Below is a small trained network, with its code and all its weights. Each question gives an input and a target symbol and asks what happens when units are switched off, that is, made to give their printed mean instead of their output.

import numpy as np


def w(rows, s, z=0):
    codes = np.array(rows[::2]) - 128.0
    scale = np.full(codes.shape[1], s)
    scale[-1] = z or s
    return codes * scale


def f(y):
    return np.maximum(y, 0)


def softmax(a):
    e = np.exp(a - a.max(-1, keepdims=True))
    return e / e.sum(-1, keepdims=True)


def log_softmax(a):
    a = a - a.max(-1, keepdims=True)
    return a - np.log(np.exp(a).sum(-1, keepdims=True))


def net(x, mask):
    ids = ['ΘΛΨΩαδεηπστ'.index(c) for c in x.split()]
    T = len(ids)
    res = E[ids] + P[:T]
    r = res
    for j in range(3):
        rows = slice(2 * j, 2 * j + 2)
        q, k, v = (r @ M[0][rows].T for M in (Q, K, V))
        z = softmax(np.where(np.tri(T) > 0, q @ k.T / 2**0.5, -1e9)) @ v
        o = O[0][rows]
        res = res + np.where(mask[j], z, o[:, -1]) @ o[:, :-1]
    y = f(res @ A[0][:, :-1].T + A[0][:, -1])
    res = res + np.where(mask[3:27], y, B[0][:, -1]) @ B[0][:, :-1]
    return log_softmax(res[-1] @ U[:, :-1].T + U[:, -1])


Q, K, V, O, A, B = {}, {}, {}, {}, {}, {}
E = w([
[168,114,107,182,50,138,81,142,109,179,169,142],'Θ',
[136,144,82,196,130,168,76,100,111,138,183,98],'Λ',
[85,50,98,94,122,57,171,129,82,147,150,69],'Ψ',
[101,127,49,163,139,5,109,162,99,217,136,105],'Ω',
[104,183,74,179,116,121,131,105,155,139,132,170],'α',
[125,158,85,118,80,97,180,135,162,126,93,159],'δ',
[228,128,157,179,80,117,116,105,148,69,137,155],'ε',
[110,106,97,139,100,179,142,149,136,96,155,115],'η',
[154,148,140,120,48,86,127,89,152,125,145,161],'π',
[93,82,176,167,117,117,157,10,179,133,89,98],'σ',
[159,134,176,106,52,156,124,121,192,87,99,76],'τ',
],0.019)
P = w([
[166,208,52,179,57,211,191,81,117,161,114,101],'0',
[213,106,118,65,178,119,132,153,220,124,248,118],'1',
[53,189,129,195,30,140,168,152,81,54,91,115],'2',
[213,177,187,34,250,77,177,139,149,165,205,106],'3',
[27,119,173,137,86,116,107,191,69,21,107,179],'4',
[152,49,67,52,180,53,111,79,243,117,173,82],'5',
[44,95,136,177,120,141,151,115,60,99,105,133],'6',
[159,22,172,110,188,69,75,213,224,66,81,117],'7',
[4,112,144,176,116,97,183,160,88,29,58,141],'8',
],0.011)
Q[0] = w([
[48,125,56,179,18,74,115,88,144,30,168,62],'H1',
[168,96,142,123,188,106,168,138,231,164,207,127],'H1',
[140,210,150,61,133,221,159,84,27,144,105,152],'H2',
[44,151,148,236,1,130,86,154,51,38,42,123],'H2',
[115,46,43,140,71,77,25,134,215,65,72,92],'H3',
[195,153,21,87,95,140,221,29,174,159,253,88],'H3',
],0.0082)
K[0] = w([
[57,50,164,210,121,38,147,125,87,116,76,77],'H1',
[128,183,126,120,2,232,132,132,97,92,131,184],'H1',
[187,111,121,117,151,153,171,89,213,193,156,80],'H2',
[53,6,191,157,213,71,112,97,117,159,63,142],'H2',
[28,174,200,184,98,91,90,177,40,29,87,129],'H3',
[154,204,110,199,39,123,200,87,62,177,100,45],'H3',
],0.0094)
V[0] = w([
[161,123,141,178,87,54,109,120,124,179,128,190],'H1',
[141,177,150,145,132,180,125,107,155,73,173,246],'H1',
[132,152,95,230,178,138,98,152,152,120,103,157],'H2',
[147,101,215,147,165,109,135,21,149,146,99,94],'H2',
[189,124,82,117,149,62,156,219,127,109,132,138],'H3',
[169,49,103,191,180,124,150,106,35,109,204,100],'H3',
],0.012)
O[0] = w([
[84,175,198,117,73,85,66,143,190,222,155,150,177],'H1',
[109,67,10,104,104,197,142,63,187,132,101,120,78],'H1',
[143,149,68,71,146,165,72,142,138,112,60,166,163],'H2',
[141,69,189,215,130,68,62,106,163,97,70,174,141],'H2',
[113,125,133,54,100,189,88,49,57,148,200,156,2],'H3',
[140,140,35,124,55,142,47,139,108,53,170,57,100],'H3',
],0.011,0.0066)
A[0] = w([
[92,132,86,129,53,123,152,86,115,116,117,175,75],'N1',
[157,108,109,57,121,181,110,109,133,151,133,123,87],'N2',
[89,145,93,172,124,187,98,98,80,161,130,132,23],'N3',
[150,119,89,104,160,127,65,104,119,118,193,142,70],'N4',
[114,143,142,77,171,106,125,131,77,138,192,140,67],'N5',
[135,120,185,155,120,84,79,150,150,132,164,140,49],'N6',
[96,92,124,166,73,155,172,142,72,127,71,137,91],'N7',
[93,159,88,188,79,111,136,123,74,116,84,134,85],'N8',
[177,114,133,71,128,83,109,105,164,86,140,153,40],'N9',
[73,166,138,163,5,154,160,151,23,157,116,156,47],'N10',
[134,179,158,160,104,136,157,94,77,154,107,184,81],'N11',
[203,71,149,121,108,155,138,145,137,174,132,97,91],'N12',
[88,172,94,156,96,90,156,145,126,102,78,181,92],'N13',
[99,121,156,143,80,197,164,108,100,145,93,96,57],'N14',
[73,173,129,114,123,127,117,197,142,155,176,164,74],'N15',
[62,123,115,132,129,81,184,78,125,171,119,180,130],'N16',
[100,143,154,125,77,199,171,101,138,92,145,155,157],'N17',
[113,150,102,90,218,133,154,125,122,141,45,143,2],'N18',
[133,93,92,80,168,136,65,106,140,126,88,163,37],'N19',
[136,114,131,137,128,196,139,141,66,116,89,138,23],'N20',
[120,83,117,113,174,122,111,104,116,155,148,131,113],'N21',
[126,123,74,107,81,105,157,106,74,175,125,197,45],'N22',
[177,109,140,152,102,197,132,85,163,91,68,129,90],'N23',
[132,152,172,158,133,92,164,91,97,117,104,116,76],'N24',
],0.011,0.0064)
B[0] = w([
[127,133,149,135,176,90,118,89,25,62,110,138,158],'N1',
[189,67,116,61,148,79,98,74,110,166,109,180,187],'N2',
[60,242,93,134,108,93,203,222,117,182,118,222,145],'N3',
[128,163,225,182,121,124,154,92,104,55,131,91,155],'N4',
[40,174,122,178,151,66,71,94,84,85,37,198,175],'N5',
[78,146,90,83,181,155,134,106,115,119,119,105,254],'N6',
[125,121,77,93,98,144,44,93,172,61,84,114,167],'N7',
[91,151,192,117,109,255,149,132,116,157,86,209,185],'N8',
[30,118,91,157,144,186,147,163,95,112,93,158,149],'N9',
[229,81,136,109,142,187,123,185,192,69,160,149,192],'N10',
[118,153,119,133,134,127,60,135,140,48,108,43,184],'N11',
[64,143,74,162,158,98,209,131,67,115,87,150,145],'N12',
[148,125,221,79,103,157,133,49,99,97,110,48,207],'N13',
[167,148,35,157,130,41,108,198,172,66,63,105,142],'N14',
[136,79,166,84,113,165,134,134,171,173,109,54,188],'N15',
[132,140,99,187,97,189,155,147,142,103,188,115,202],'N16',
[110,136,129,50,161,14,200,63,89,213,97,130,160],'N17',
[168,145,126,96,145,109,147,176,93,110,96,146,173],'N18',
[88,58,153,224,37,88,117,146,141,76,129,196,153],'N19',
[52,84,131,84,53,28,89,102,183,48,148,187,134],'N20',
[166,135,202,84,57,233,151,120,137,158,120,155,139],'N21',
[213,132,142,115,70,181,182,100,125,144,70,67,156],'N22',
[101,190,109,108,195,61,119,115,71,196,178,142,196],'N23',
[142,75,114,86,100,182,89,185,124,139,151,171,224],'N24',
],0.0074,0.021)
U = w([
[200,97,115,121,128,155,87,165,192,184,76,254,62],'Θ',
[24,180,107,155,103,177,168,141,159,169,167,179,192],'Λ',
[171,121,184,173,148,143,177,171,92,123,148,220,180],'Ψ',
[120,142,121,78,130,132,64,122,154,190,149,88,139],'Ω',
[100,152,173,99,155,191,187,113,78,201,107,186,2],'α',
[175,94,87,117,206,196,129,80,83,149,124,66,110],'δ',
[179,165,209,124,122,64,111,62,79,174,149,172,103],'ε',
[133,125,21,143,103,108,54,135,185,85,99,97,68],'η',
[127,162,164,173,66,70,148,68,106,111,180,72,202],'π',
[129,97,149,174,82,120,79,84,165,142,83,194,209],'σ',
[141,150,117,187,135,49,137,172,172,127,72,122,118],'τ',
],0.0053,0.0062)

Each question gives the input, a string of symbols that net reads in full, and the target symbol t.
The units are the heads (2 rows each of Q, K, V and O) and the neurons (one row each of A and B). Each row of codes is followed by its name. A weight is (code - 128) times the scale printed after its matrix; where a second scale follows, it is the last column's (O, A, B and U).
mask holds one flag per unit, heads first, then neurons. A switched-off unit (its flag False) gives its mean, the last column of its rows in O or B, instead of its output. The means were averaged over made-up inputs and are rounded, as every weight is.
A unit's drop is (log p(t) with every unit on - log p(t) with that unit switched off) / (log p(t) with every unit on - log p(t) with every unit switched off).
The circuit of an input: a set's keep is (log p(t) with only the set's units on - log p(t) with every unit switched off) / (log p(t) with every unit on - log p(t) with every unit switched off). Starting from the 12 units with the biggest drops (on a tie, the unit counted first), units are removed one at a time, each time the one whose removal leaves the highest keep (on an exact tie, the one counted first), for as long as the keep stays at least 0.8.
units of the circuit, in order: the units of the circuit, biggest drop first
most important unit: the unit with the biggest drop
k most important neurons: the k neurons with the biggest drops, biggest first
which heads matter: for each layer, one digit per head in row order, 1 if its drop is at least 0.15 and else 0, layers parted by /
input α η Θ π τ, target τ: which heads matter -> 101
input η Θ Ψ δ δ Ψ, target π: units of the circuit, in order -> [H3, N4, N24]
input Λ Ψ α π δ δ Λ, target Ψ: which heads matter -> 100
input α π η τ ε α Θ Ω, target σ: which heads matter -> 101
input Ψ Θ Ψ Θ Λ ε π Ω, target η: most important unit -> H3
input π Λ τ α τ Ψ Ψ σ α, target σ: 2 most important neurons -> [N11, N24]
input σ Ω σ δ π π σ Ω Λ, target Ω: units of the circuit, in order -> [H1, N6, N15]
input Λ δ τ Λ Λ Ω Ω σ Θ, target σ: 2 most important neurons -> [N8, N23]
input π σ η δ, target Λ: 3 most important neurons -> [N16, N2, N10]
input σ Θ Ω Ψ α, target Ψ: 3 most important neurons -> [N10, N24, N7]
input τ Θ π η τ α ε σ, target Ψ: units of the circuit, in order -> [H3, N16]
input δ σ π Ψ Θ η, target Λ: units of the circuit, in order -> [H3, N16, H1, N10]
input δ ε δ Ψ δ τ σ π, target α: units of the circuit, in order -> [H3, H2]
input Ω τ Θ, target Ω: 2 most important neurons -> [N15, N11]
input Ψ Ψ π Θ α π, target Λ: which heads matter -> 001
input Ω Θ δ Λ δ Ψ η σ, target α: units of the circuit, in order -> [H3]
input τ τ σ Λ δ α, target τ: which heads matter -> 001
input Λ σ τ σ ε, target σ: which heads matter -> 010
input Ψ δ ε π, target π: units of the circuit, in order -> [H3, N4]
input π σ σ Ψ α η Ψ α η, target Ψ: units of the circuit, in order -> [H1]
input Θ η η δ α, target α: 2 most important neurons -> [N3, N17]
input σ δ ε Ω Θ Ω α, target Ω: units of the circuit, in order -> [H1, N15, N11, N6]
input α π π, target π: which heads matter -> 100
input Ψ Ψ α τ Ψ α Ψ δ, target π: units of the circuit, in order -> [H2, H3, N24]
input δ α δ δ Θ Ψ, target α: which heads matter -> 011
input Ψ π α σ, target π: 2 most important neurons -> [N4, N24]
